Here is a tiny trained network, its code and every weight. The questions are about switching its units off for an input and a target symbol, where a switched-off unit gives its printed mean instead of its output.

import numpy as np


def w(rows, s, z=0):
    codes = np.array(rows[::2]) - 128.0
    scale = np.full(codes.shape[1], s)
    scale[-1] = z or s
    return codes * scale


def norm(h):
    return h / np.sqrt((h * h).mean(-1, keepdims=True) + 1e-5)


def f(y):
    return y / 2 * (1 + np.tanh(0.7978845608 * (y + 0.044715 * y**3)))


def softmax(a):
    e = np.exp(a - a.max(-1, keepdims=True))
    return e / e.sum(-1, keepdims=True)


def log_softmax(a):
    a = a - a.max(-1, keepdims=True)
    return a - np.log(np.exp(a).sum(-1, keepdims=True))


def net(x, mask):
    ids = ['ΓΔΞΣΩβζηθλμπτφψ'.index(c) for c in x.split()]
    T = len(ids)
    res = E[ids] + P[:T]
    u = 0
    for l in range(3):
        q, k, v = (norm(res) @ M[l].T for M in (Q, K, V))
        z = softmax(np.where(np.tri(T) > 0, q @ k.T / 4**0.5, -1e9)) @ v
        res = res + np.where(mask[u], z, O[l][:, -1]) @ O[l][:, :-1]
        u += 1
        y = f(norm(res) @ A[l][:, :-1].T + A[l][:, -1])
        res = res + np.where(mask[u : u + 4], y, B[l][:, -1]) @ B[l][:, :-1]
        u += 4
    return log_softmax(norm(res)[-1] @ U[:, :-1].T + U[:, -1])


Q, K, V, O, A, B = {}, {}, {}, {}, {}, {}
E = w([
[164,95,115],'Γ',
[174,96,191],'Δ',
[143,111,131],'Ξ',
[87,97,185],'Σ',
[90,92,84],'Ω',
[169,160,143],'β',
[178,250,91],'ζ',
[78,157,204],'η',
[73,135,168],'θ',
[100,211,164],'λ',
[188,175,92],'μ',
[160,221,132],'π',
[113,120,140],'τ',
[118,233,30],'φ',
[119,143,175],'ψ',
],0.021)
P = w([
[8,159,200],'0',
[200,187,92],'1',
[5,163,197],'2',
[201,190,93],'3',
[5,163,192],'4',
[200,190,92],'5',
[1,161,196],'6',
[201,190,92],'7',
[2,160,188],'8',
[202,189,90],'9',
],0.0057)
Q[0] = w([
[175,6,98],'0.h0',
[132,73,147],'0.h0',
[55,143,206],'0.h0',
[189,56,102],'0.h0',
],0.012)
K[0] = w([
[148,21,160],'0.h0',
[38,105,88],'0.h0',
[120,171,151],'0.h0',
[161,184,2],'0.h0',
],0.0059)
V[0] = w([
[135,104,168],'0.h0',
[110,147,139],'0.h0',
[164,73,140],'0.h0',
[157,91,254],'0.h0',
],0.0065)
O[0] = w([
[63,126,153,123],'0.h0',
[109,111,246,191],'0.h0',
[118,126,169,7],'0.h0',
[154,129,109,208],'0.h0',
],0.014,0.0018)
A[0] = w([
[131,187,75,96],'0.n0',
[118,162,106,68],'0.n1',
[176,215,149,84],'0.n2',
[2,42,92,5],'0.n3',
],0.0092,0.0027)
B[0] = w([
[192,100,2,186],'0.n0',
[167,224,85,134],'0.n1',
[68,115,9,254],'0.n2',
[137,104,4,165],'0.n3',
],0.0059,0.0044)
Q[1] = w([
[7,188,137],'1.h0',
[126,113,140],'1.h0',
[164,175,149],'1.h0',
[81,99,107],'1.h0',
],0.012)
K[1] = w([
[78,223,213],'1.h0',
[218,108,151],'1.h0',
[235,162,216],'1.h0',
[2,43,192],'1.h0',
],0.006)
V[1] = w([
[191,162,213],'1.h0',
[101,119,95],'1.h0',
[254,176,79],'1.h0',
[174,53,185],'1.h0',
],0.0019)
O[1] = w([
[31,143,94,129],'1.h0',
[235,203,82,134],'1.h0',
[135,102,253,158],'1.h0',
[240,110,186,2],'1.h0',
],0.0042,0.00076)
A[1] = w([
[113,1,96,133],'1.n0',
[156,85,70,142],'1.n1',
[81,146,88,183],'1.n2',
[120,77,185,254],'1.n3',
],0.017,0.0077)
B[1] = w([
[92,252,15,181],'1.n0',
[100,108,168,198],'1.n1',
[175,48,195,254],'1.n2',
[175,103,43,234],'1.n3',
],0.011,0.0064)
Q[2] = w([
[140,7,121],'2.h0',
[46,239,141],'2.h0',
[100,146,44],'2.h0',
[138,142,139],'2.h0',
],0.017)
K[2] = w([
[119,35,118],'2.h0',
[75,211,140],'2.h0',
[112,153,2],'2.h0',
[137,113,87],'2.h0',
],0.014)
V[2] = w([
[142,226,195],'2.h0',
[69,88,81],'2.h0',
[141,97,161],'2.h0',
[175,2,104],'2.h0',
],0.0053)
O[2] = w([
[135,157,114,35],'2.h0',
[141,176,91,104],'2.h0',
[126,72,74,91],'2.h0',
[107,56,254,254],'2.h0',
],0.0036,0.0013)
A[2] = w([
[226,205,114,43],'2.n0',
[209,96,137,8],'2.n1',
[196,145,166,97],'2.n2',
[149,140,10,5],'2.n3',
],0.012,0.0033)
B[2] = w([
[85,91,114,255],'2.n0',
[228,254,190,164],'2.n1',
[13,145,152,171],'2.n2',
[112,97,215,246],'2.n3',
],0.0091,0.0059)
U = w([
[161,181,74,237],'Γ',
[222,115,105,140],'Δ',
[173,119,30,170],'Ξ',
[111,32,82,93],'Σ',
[77,105,63,142],'Ω',
[103,138,249,31],'β',
[107,208,112,190],'ζ',
[49,87,198,49],'η',
[115,50,149,144],'θ',
[70,216,208,12],'λ',
[186,186,162,253],'μ',
[31,171,152,57],'π',
[201,53,76,105],'τ',
[30,95,137,80],'φ',
[159,68,185,119],'ψ',
],0.018,0.0039)

Each question gives the input, a string of symbols that net reads in full, and the target symbol t.
The units are the heads (4 rows each of Q, K, V and O) and the neurons (one row each of A and B). Each row of codes is followed by its name. A weight is (code - 128) times the scale printed after its matrix; where a second scale follows, it is the last column's (O, A, B and U).
mask holds one flag per unit, layer by layer, with each layer's heads first. A switched-off unit (its flag False) gives its mean, the last column of its rows in O or B, instead of its output. The means were averaged over made-up inputs and are rounded, as every weight is.
A unit's drop is (log p(t) with every unit on - log p(t) with that unit switched off) / (log p(t) with every unit on - log p(t) with every unit switched off).
The circuit of an input: a set's keep is (log p(t) with only the set's units on - log p(t) with every unit switched off) / (log p(t) with every unit on - log p(t) with every unit switched off). Starting from the 12 units with the biggest drops (on a tie, the unit counted first), units are removed one at a time, each time the one whose removal leaves the highest keep (on an exact tie, the one counted first), for as long as the keep stays at least 0.8.
circuit, biggest first: the units of the circuit, biggest drop first
k most important neurons: the k neurons with the biggest drops, biggest first
k most important neurons of layer l: the k neurons of layer l with the biggest drops, biggest first
drop when u is switched off: that unit's drop, to one decimal
input λ Γ Ξ η Σ Ω η Γ Δ, target Δ: circuit, biggest first -> (1.n3, 2.n1)
input ζ λ ψ ζ β Ω Δ Γ, target Σ: 2 most important neurons -> (1.n0, 1.n2)
input β Γ φ, target φ: most important neuron -> (2.n1)
input Ξ Δ Σ Ω φ, target φ: 3 most important neurons -> (1.n3, 2.n1, 1.n2)
input μ β β β λ Ξ, target η: 4 most important neurons -> (1.n2, 2.n3, 0.n2, 2.n1)
input θ Γ ζ ψ β τ Ω Δ μ, target μ: 3 most important neurons -> (1.n0, 2.n1, 1.n3)
input π μ β ψ Σ η, target φ: 3 most important neurons -> (1.n2, 1.n3, 0.n3)
input ψ π β θ η ψ Ω η, target φ: 3 most important neurons -> (1.n2, 0.n0, 1.n3)
input τ Σ Ξ θ Ξ Γ π, target π: 3 most important neurons -> (1.n2, 1.n0, 2.n0)
input Γ ζ μ η β ζ β Γ π, target π: 2 most important neurons -> (1.n2, 1.n0)
input β μ μ β, target λ: 2 most important neurons -> (1.n3, 2.n2)
input β ζ Ω ζ Δ λ Σ ζ β Σ, target τ: 2 most important neurons of layer 1 -> (1.n3, 1.n2)
input φ Ξ ψ, target ψ: 3 most important neurons of layer 2 -> (2.n0, 2.n3, 2.n2)
input η π π Σ μ, target μ: 4 most important neurons -> (1.n0, 2.n1, 0.n2, 1.n3)
input β ζ μ Δ Γ μ τ β, target λ: 3 most important neurons -> (1.n3, 2.n2, 1.n0)
input Γ θ τ λ Ξ τ ψ ψ φ Ξ, target η: most important neuron of layer 0 -> (0.n1)
input η Σ Ξ μ η λ, target π: drop when 1.n2 is switched off -> 0.5
input μ Ω Ω Σ Ξ β τ, target τ: drop when 1.n2 is switched off -> 0.2
input Δ θ β τ φ θ ψ π β Γ, target Σ: drop when 0.n2 is switched off -> 1.7
input η η Ξ, target Ξ: most important neuron of layer 1 -> (1.n3)
